Below is a small trained network, with its code and all its weights. Each question gives an input and a class and asks what happens when units are switched off, that is, made to give their printed mean instead of their output.

import numpy as np


def w(rows, s, z=0):
    codes = np.array(rows[::2]) - 128.0
    scale = np.full(codes.shape[1], s)
    scale[-1] = z or s
    return codes * scale


def norm(h):
    return h / np.sqrt((h * h).mean(-1, keepdims=True) + 1e-5)


def f(y):
    return np.maximum(y, 0)


def log_softmax(a):
    a = a - a.max(-1, keepdims=True)
    return a - np.log(np.exp(a).sum(-1, keepdims=True))


def net(x, mask):
    res = np.array(x, float).reshape(1, 3) / 4 @ E
    u = 0
    for l in range(3):
        y = f(norm(res) @ A[l][:, :-1].T + A[l][:, -1])
        res = res + np.where(mask[u : u + 11], y, B[l][:, -1]) @ B[l][:, :-1]
        u += 11
    return log_softmax(norm(res)[-1] @ U[:, :-1].T + U[:, -1])


A, B = {}, {}
E = w([
[5,23,230],'x0',
[138,48,62],'x1',
[190,95,234],'x2',
],0.0025)
A[0] = w([
[74,175,159,143],'L0N0',
[107,125,217,229],'L0N1',
[221,191,188,146],'L0N2',
[62,47,20,155],'L0N3',
[97,2,145,223],'L0N4',
[68,163,204,252],'L0N5',
[231,94,97,150],'L0N6',
[213,29,169,148],'L0N7',
[167,127,137,142],'L0N8',
[156,154,135,168],'L0N9',
[193,125,164,238],'L0N10',
],0.0083,0.0011)
B[0] = w([
[220,120,7,190],'L0N0',
[115,201,108,233],'L0N1',
[216,64,133,240],'L0N2',
[57,128,12,253],'L0N3',
[81,166,117,253],'L0N4',
[153,226,153,239],'L0N5',
[46,84,148,220],'L0N6',
[185,218,116,225],'L0N7',
[108,69,65,162],'L0N8',
[188,111,90,171],'L0N9',
[18,2,120,202],'L0N10',
],0.0048,0.004)
A[1] = w([
[126,168,97,141],'L1N0',
[148,160,174,150],'L1N1',
[126,154,155,193],'L1N2',
[183,64,105,124],'L1N3',
[93,67,135,75],'L1N4',
[162,8,100,206],'L1N5',
[62,152,80,144],'L1N6',
[194,161,50,200],'L1N7',
[74,134,113,138],'L1N8',
[93,130,162,140],'L1N9',
[195,97,185,3],'L1N10',
],0.013,0.0019)
B[1] = w([
[211,151,66,198],'L1N0',
[53,219,118,160],'L1N1',
[163,100,185,157],'L1N2',
[165,81,192,190],'L1N3',
[221,77,100,150],'L1N4',
[79,132,185,218],'L1N5',
[213,138,157,234],'L1N6',
[94,40,147,254],'L1N7',
[2,213,181,183],'L1N8',
[193,176,187,143],'L1N9',
[125,66,90,155],'L1N10',
],0.006,0.0076)
A[2] = w([
[122,158,70,169],'L2N0',
[91,137,4,42],'L2N1',
[153,159,87,6],'L2N2',
[127,131,103,124],'L2N3',
[164,144,31,135],'L2N4',
[149,79,109,119],'L2N5',
[54,172,126,62],'L2N6',
[82,127,218,234],'L2N7',
[44,127,107,90],'L2N8',
[148,96,232,26],'L2N9',
[87,97,212,92],'L2N10',
],0.011,0.0012)
B[2] = w([
[163,94,175,207],'L2N0',
[113,144,77,253],'L2N1',
[129,97,117,169],'L2N2',
[102,2,138,154],'L2N3',
[137,147,165,228],'L2N4',
[137,183,124,189],'L2N5',
[110,99,125,201],'L2N6',
[121,166,134,210],'L2N7',
[39,110,87,179],'L2N8',
[121,93,161,212],'L2N9',
[101,140,110,197],'L2N10',
],0.0072,0.0053)
U = w([
[149,215,171,212],'0',
[224,158,107,71],'1',
[133,2,234,163],'2',
[162,118,133,2],'3',
[46,126,8,153],'4',
[212,92,78,113],'5',
],0.012,0.0059)

Each question gives the input, the list of numbers given to net, and the class t.
The units are the neurons (one row each of A and B). Each row of codes is followed by its name. A weight is (code - 128) times the scale printed after its matrix; where a second scale follows, it is the last column's (A, B and U).
mask holds one flag per neuron, layer by layer. A switched-off neuron (its flag False) gives its mean, the last column of its row in B, instead of its output. The means were averaged over made-up inputs and are rounded, as every weight is.
A unit's drop is (log p(t) with every unit on - log p(t) with that unit switched off) / (log p(t) with every unit on - log p(t) with every unit switched off).
The circuit of an input: a set's keep is (log p(t) with only the set's units on - log p(t) with every unit switched off) / (log p(t) with every unit on - log p(t) with every unit switched off). Starting from the 12 units with the biggest drops (on a tie, the unit counted first), units are removed one at a time, each time the one whose removal leaves the highest keep (on an exact tie, the one counted first), for as long as the keep stays at least 0.8.
units of the circuit, in order: the units of the circuit, biggest drop first
k most important neurons: the k neurons with the biggest drops, biggest first
k most important neurons of layer l: the k neurons of layer l with the biggest drops, biggest first
drop when u is switched off: that unit's drop, to one decimal
input [1,-8,-1], class 1: units of the circuit, in order => L0N0, L1N8
input [5,3,-2], class 4: units of the circuit, in order => L0N3
input [5,-5,-7], class 1: 2 most important neurons of layer 1 => L1N6, L1N0
input [7,3,-2], class 0: 3 most important neurons of layer 1 => L1N6, L1N7, L1N9
input [-1,5,3], class 4: 2 most important neurons of layer 0 => L0N10, L0N5
input [3,-5,-5], class 1: 2 most important neurons => L0N0, L1N0
input [2,-4,8], class 0: 2 most important neurons => L1N1, L0N1
input [6,6,0], class 4: 2 most important neurons of layer 1 => L1N8, L1N3
input [-7,1,-7], class 5: 2 most important neurons of layer 1 => L1N6, L1N0
input [-4,-7,8], class 2: 2 most important neurons of layer 0 => L0N2, L0N10
input [2,-7,-6], class 1: drop when L0N0 is switched off => 0.4
input [5,7,-1], class 4: drop when L0N3 is switched off => 1.1
input [4,2,0], class 0: drop when L1N6 is switched off => 0.4
input [-2,-8,2], class 2: most important neuron => L0N2
